[  2  24  14  19  12 -20 -71  11   4  66  26  18  33  28 -22 -49  32 -16
  16  11 -52  63  -1 -61 -14   3 -46  43  17   2 -19   7]
R
[-37  45  13  16  -4  17 -49  16  28 -24 -35 -33  46 -65   8 -44 -14 -28
   2 -33 -11 -35   0 -40  22   7  -2   3   2 -16  23 -26]
X
[  1  16   3   9 -16 -23  13  15   8  -8   0  12   3 -16  -2 -21  -2  -2
  -5   1   8  15  -7  17   1   4  -6   1  -4   1   6 -10]
R
[-14 -54 -53 -31 -27 -20  35 -13 -27   7 -29  10 -13  28  44   7  10  14
 -50   8 -16   8  -7 -24  27 -32  22  -4  15  37  -2  30]
H
[  0   1  -8  -9   1  -4  -3  -3  -7 -19   4  13   3  -6  16 -11  21   8
  10  -5   6 -12  -9  -1  -7   0   7   6  13  -3  12  16]
B
[ 49  10 -11 -22  -6  17  15   8  11 -81 -17 -37   2  72 -38  36  33  10
 -28  62 -43  24  42   8  -9   1  19  29  -5 -12  -8 -36]
Z
[-40 -19   5   8  -1   6 -30  23  19  38   2  -8   1 -39 -17 -36  29 -21
   4 -38 -18 -16 -30 -61  78  -5 -34 -42  20  57  17  -5]
U
[-16 -10  27  21  12 -27  44   5   2  26 -29  20  18 -72   8 -35 -10 -22
 -11  21  19  -9  32  44  40  14  15  18 -35  34 -18  -3]
E
[-23 -14  34  27  -3   1  67  22  -4 -13  -6  19   8 -71  11 -28   2 -44
  29 -14   7 -41   3  38  73  22 -10  27   4  13  -2 -37]
Q
[-12  -8 -29   1  23  -3 -10  -2  -4  -8  63  18  -5 -78  28 -31 -10 -35
  34 -27  -3 -25  11  24  10  -9 -13  14  48  -2  32  34]
B
[ 12   5 -10   7 -15  18 -17  -5 -27   9  13   4 -24 -11  10 -43  -3  33
 -20  12 -27 -11 -31 -39 -14   5 -74  11  30 -18   9   6]
E
[  0   6   2   3  -3   2 -18  -3  -7 -12  -3  -4   4  -8  -2   0  -2   2
   1  -6   0 -13  -4  -1   3  -3   4 -17  15   7   5   6]
X
[ 21  45   9  35  -5  17 -22   5 -28   6 -24   8   2 -10  17 -14   2   8
  23  46  29 -16  -9  -7  55 -26 -47  79  52  13  -6  18]
E
[  8  -1  10   3  -7  -5 -10  -5 -15 -15  -2   8  10  -2   9  -1   5  -2
   7 -17   2  -3  -6   3  -5   2   2   0  17  -8  -1  11]
X
[ -3  13   1  -6  -9  -2   6   7   1 -18   5   0  -6  -2   6  -7  13   6
   4   4   8  -1  -4  -5  -2   0  12 -10  12   9   4  15]
R
[  5  36  24  59  39 -36 -26  16 -40  65  -2 -52 -12  44 -14 -11 -12   0
  39   7  34 -28  26  65   6 -29  36  16  15 -11  -7  19]
E
[-13  -2   7  -7   3 -15 -71  11 -18 -21 -27 -15  50  22 -28 -28  36  35
 -33   7 -30  -4 -28 -78  23  45  11 -33 -22  -1 -11 -37]
G
[  1 -14  28 -33 -37 -10  25  -4  -3   8  -8 -10 -15 -30  -2   4  34   4
   7 -40   1 -17   5 -23 -43  -5  -3 -42  -3   7  23  44]
B
[  0  -5  24  -7   0   0   3  -2 -17  -4   2  14 -12 -24   3  -2  22  11
  -6 -26  23  -5  -3 -15  -4  -1  -6 -24  12  22   0  25]
H
[ -2   0   6 -12  -8   2   7   0   2   4 -19  -8  -3  12  -7  14   8   9
  -7  -1   7  -4  -3  -6  -1  -8   5   0  -6   6   2  -4]
H
[ 37  35  36   9   7   5  11   2 -20  -9  32   1  -5 -11  -1  11  19  -5
 -26 -26  28   0   4 -20 -63  11   3 -40  21 -42  18   2]
Q
[ -3  10 -28  -1  25 -21  -8 -14  -4  24  19 -33  18  11  -2 -29 -21   1
 -15  -9 -17   0  26   1 -67   8  31 -17 -36  44   3 -29]
Z
[ -9   8 -73  35 -59  -6  -2   4 -14 -45  22 -25  34 -10  34   5 -45 -65
 -15  23 -39 -16   9  34  20 -23 -14  45  48 -22  31 -34]
R
[ 10  49  -9  24  -4  43   0  -8 -39   6  10 -77  -4  58  33  37   5 -26
 -28 -23  19 -23  19 -49 -45 -35   5 -13  36 -33  13  27]
Z
[ -1  17   7 -13   5 -17  -4   4  27  -3 -15  -1   1  -1  -6 -13  -1   4
  14 -12   8   7   4 -14  -6  -3  10   2  -5  10  13  10]
U
[-15 -10  44  20   0  22 -15 -11   5  13  10  13  -6 -38 -10   7 -18 -32
  26  -8 -12  11  23  25   4   7 -43  17  11 -22 -27  19]
X
[  8  -8  -5  -8   5 -10   1  -1 -13 -15   3   3   6 -15  16  -2  20   2
   6 -18  14  -5  -3   2   9  -3  22  -1  17   3  12   8]
Z
[  31    8  -34   -6   24   56  -23    3  -15    0    2  -12 -114   30
   13   -8    1   35  -11   37  -52    4    1  -26   16  -34  -83  -12
    0  -21  -25   15]
G
[ 12  -4 -12 -20  -3  -9 -17  -1 -12 -24  11  10   4  15  12  -2  21  16
   3  -5  -1   6   0 -22  -9   4  23  -6   2   9  -4   8]
G
[  2  -4   8 -18  -8   1  14   2  -3   6  -6  -5  -4   6  -9  12  19   7
   2  -4   4  -9  -1  -9   1  -6   6  -6   4   7   3   2]
H
[ 18   9  11   3  -2  10  20   0  24  17  44  -6  30   6 -21  17 -24 -28
  24  -4  -1   0   6   2 -41  15 -29  12 -20   5  -2 -19]
W
[ -7   3  12   2  25 -22   3  -5   9   3   3  12 -12  -9  -9 -16  -2  11
  -3 -13  25   4   1  18  -8  10  22 -15  -4  14   4  11]
U
[  1   8   8 -19  -7  -8  -9   8  10 -10  -2  -7 -12  23 -19  -2  11  25
   7  -1  -3   2   0 -11 -10   5  17  -3  -9 -10   5   4]
G
[  3  -5  -9 -11   1 -10  -7  -6   5   3  -5  -8  -9  19  -4  10   0   7
   8  -1   5   2  -2   2   0  -7  12  -2   9  12   2   3]
U
[-16   0  54 -14 -12 -48 -30  18  -4  27  -6  -8  24  -9 -72 -10 -11  26
 -19  31 -22  46  27 -53   1  27 -43 -58  -7 -18 -28  50]
R
[ 15 -17 -29 -15 -37  16  18 -26  25  32   4  -8  -8  -1  14  53 -15 -26
   2  13   0 -12   0  28 -35 -30  17  39  11   3  21   0]
W
[-32 -17  17  51 -40  25 -49 -13   6  -5  25  38 -22 -17 -16  35 -16 -19
 -38 -14  19  13 -27  18  -2 -16 -43 -34  35  19  19  28]
H
[-23  -8 -29  -7 -13 -11  43   0  20  33  16  24 -23  48  -1 -21 -38  27
 -45  15 -32  33 -17 -22 -37   1 -41 -37 -28 -56   5  13]
Z
[  5 -24 -36 -37  -1  23  26 -28   9  31  10   2 -13 -36  25  29  -9 -18
  -8  11 -11 -18  -8 -12 -15  -5 -23   6  -8 -15  14   7]
B
[ -7  12 -12  11 -24  17   0  10  17  13   8 -19   7   9   4  29 -15 -29
  30  -1   3   2  11  22  15 -28 -10   7  10 -26   0 -27]
Z
[  5  -4   3  -3   8  -6 -11   1  -6 -14   4  -1   7 -10   0  -5  19  -1
  -4 -15  -2  -4  -5 -19   5   4   6  -7  11  -2  19  15]
Z
[ 10   1   9   3  -8  -3  -2   6   4   0  -8 -21  -4  23  -8   8   3  11
 -12  -6   5  -3  -5  -7 -13  -8   3   5  10  -7   9  16]
W
[  4   7  12   1   0  -2  12   7  -3  -1 -11 -14 -15  22   0   1  -3  14
  -2  -3   2   1   2  -8 -12  -5   3   4  10 -12   0  -8]
Q
[-44  21  -8  -1 -22  16 -22   0  25   6  18 -21 -28  19  -4 -43   8  21
   5 -32  -7 -11 -15 -38 -17 -23  -1  24  69  27  40  32]
U
[ 12   3   9  -3 -13  -3   6   4   2   1  -6 -20   4  22  -8   8   2  12
 -10  -2   2  -4  -3 -12 -20   0  -2   5   4 -10   3   8]
W
[ 35   2 -54 -27 -51 -10 -24 -16   4  17  24  30 -11 -26  36   4 -23  14
  29   4  -4  12  -8  -4 -45 -47 -32  27  43  30  19  21]
W
[  6  -5  -3   0   2  -8  -6  -3 -12 -17   3   1  13 -10  11   6  19  -2
  -9 -12  15   3  -1   0   5  -1  21  -4  16   2   9   4]
Z
[ -4  -4  15  -3  10  -7   1  11   1 -15  -1   5   3   7   6 -13   4   7
   4 -11  -4  12   3 -22   2   6   6   2  14  -6  -4   4]
Q
[  4   2  14   3  -2   0   0   4  -5  -1  -9 -12 -15  29  -4   8  -1  15
  -3   0  -1   7   2  -9 -17  -5   3  -1  12  -7  -4  -3]
Q
[ -8   5   2   5   5 -12  15  -2  16  15  -6   7   4  -4   6  -1  -8 -10
  -6 -16  28   9  -5   3   5  -1   7  -5  -8  16   2  -5]
U
[  1  -3   7  15   4  -8  16  13   0  -4   7   4  -8 -20  -1 -23 -14   5
 -17   8   7  -1   7  13  14   1 -17 -17  -4   4   2  12]
E
[ -1  -4   3  -9 -22   2 -11  -1  30  -2  34  31   7 -52  -6 -17  -4 -23
  62 -19  -7  10  -2   7  17  -2 -45  56  42  27  13  -8]
U
[  6   1   3 -14   5  -6  -7   4  -9 -10   8  13   0   8  14 -10  15  16
  11  -9  -2  -2  -9 -32 -11  -1  18 -10  25  -1   8  13]
Q
[ 10  -1  -5 -10  -1 -11  -7  -7  -2  -2  -9 -12  -7  24  -2  14   1   7
   8  -4   5   1  -1  -2  -6  -5   9   1   9  -1   3   3]
U
[-12 -12  12  -3   6  48 -35 -22  20  35 -20  10 -31 -29 -12  63   7 -24
 -28  21   8 -17  -5 -33  14 -24  -6 -65 -20  42   4  41]
H
[ -4  41  24  39  12 -11   1  10  13  40 -12 -31  27 -49  11 -18 -15 -40
 -56 -35  40  15  26 -19 -13 -14  -5  18   0   2  12  10]
W
[-45  -2   4  -2  16  49 -28   7  45  21  25 -16  39  14 -23  19  13 -18
 -49  -9   8  38   1 -68  16   3  -4 -30  -2  47 -22 -29]
H
[ -2 -28 -15   6  34 -26   1  -1 -12  18  12 -14   0 -11  -1  -3   5  -9
  -4 -24   2 -15 -10  32  13   9  36 -21 -12 -10  16 -18]
Z
[-14 -28  22  13 -11  30 -10 -20   3 -37 -10  13 -10 -48  23  45  10 -23
 -20 -37  44  -6  -7  30   6  -2  19  -1   9  26   4   4]
H
[ -6  -1   4   0  -1   1  -8   1  -2  -3  -7  -9  -5  14  -3  -1  13  10
   6  -5  -2  -9 -10   0  -6   0 -10   2   0 -14   6   8]
B
[-27  17  20  11  14  20 -33   0  59  41  19  27  -7 -38  -9  11   3 -39
  11  -9  17  26  11   4  11 -16   3  -9  16 -23   4  14]
U
[  1  -5   3 -19  -7   5   8  -3  -1  -4 -16 -12  -7   8  -6  15   5  10
  -8   1  -2  -7   1 -15  -3  -6  -1  -3  -4   9   3   5]
H
[-19 -15  -5  12 -56 -36  45  12 -61 -24  -6 -28  52   6  25 -41  -8  17
  -1 -18  10 -41 -11  -8  19  16  -1  11  32  24   1 -10]
E
[-42   5 -19  16  21  26 -45 -24  52  -9  47  52  22  -9  11  -2 -23 -15
  33   8  13   7 -14  40 -32  10  20  41   4   9   9   1]
B
[-18 -18  23  10  20  -4  12  21  -5  -8  13  35 -24  10  21 -51  12  11
  34 -30 -16  12  -9 -22  20   4 -24   0  13  14 -14  28]
Q
[-41   8   6  41  -8 -11  23  34  13  33  36 -43  24  30 -24  34 -48 -57
  22 -10  23  -7   5  21  49 -14 -10 -35   6 -22   6  12]
R
[-15  31  18  33   1 -23  -3  13 -11  20 -32 -12  25 -33   0 -47  -7  -5
 -39 -24  14  -4  -9 -14  21   6 -14   3   1  -7   9 -19]
X
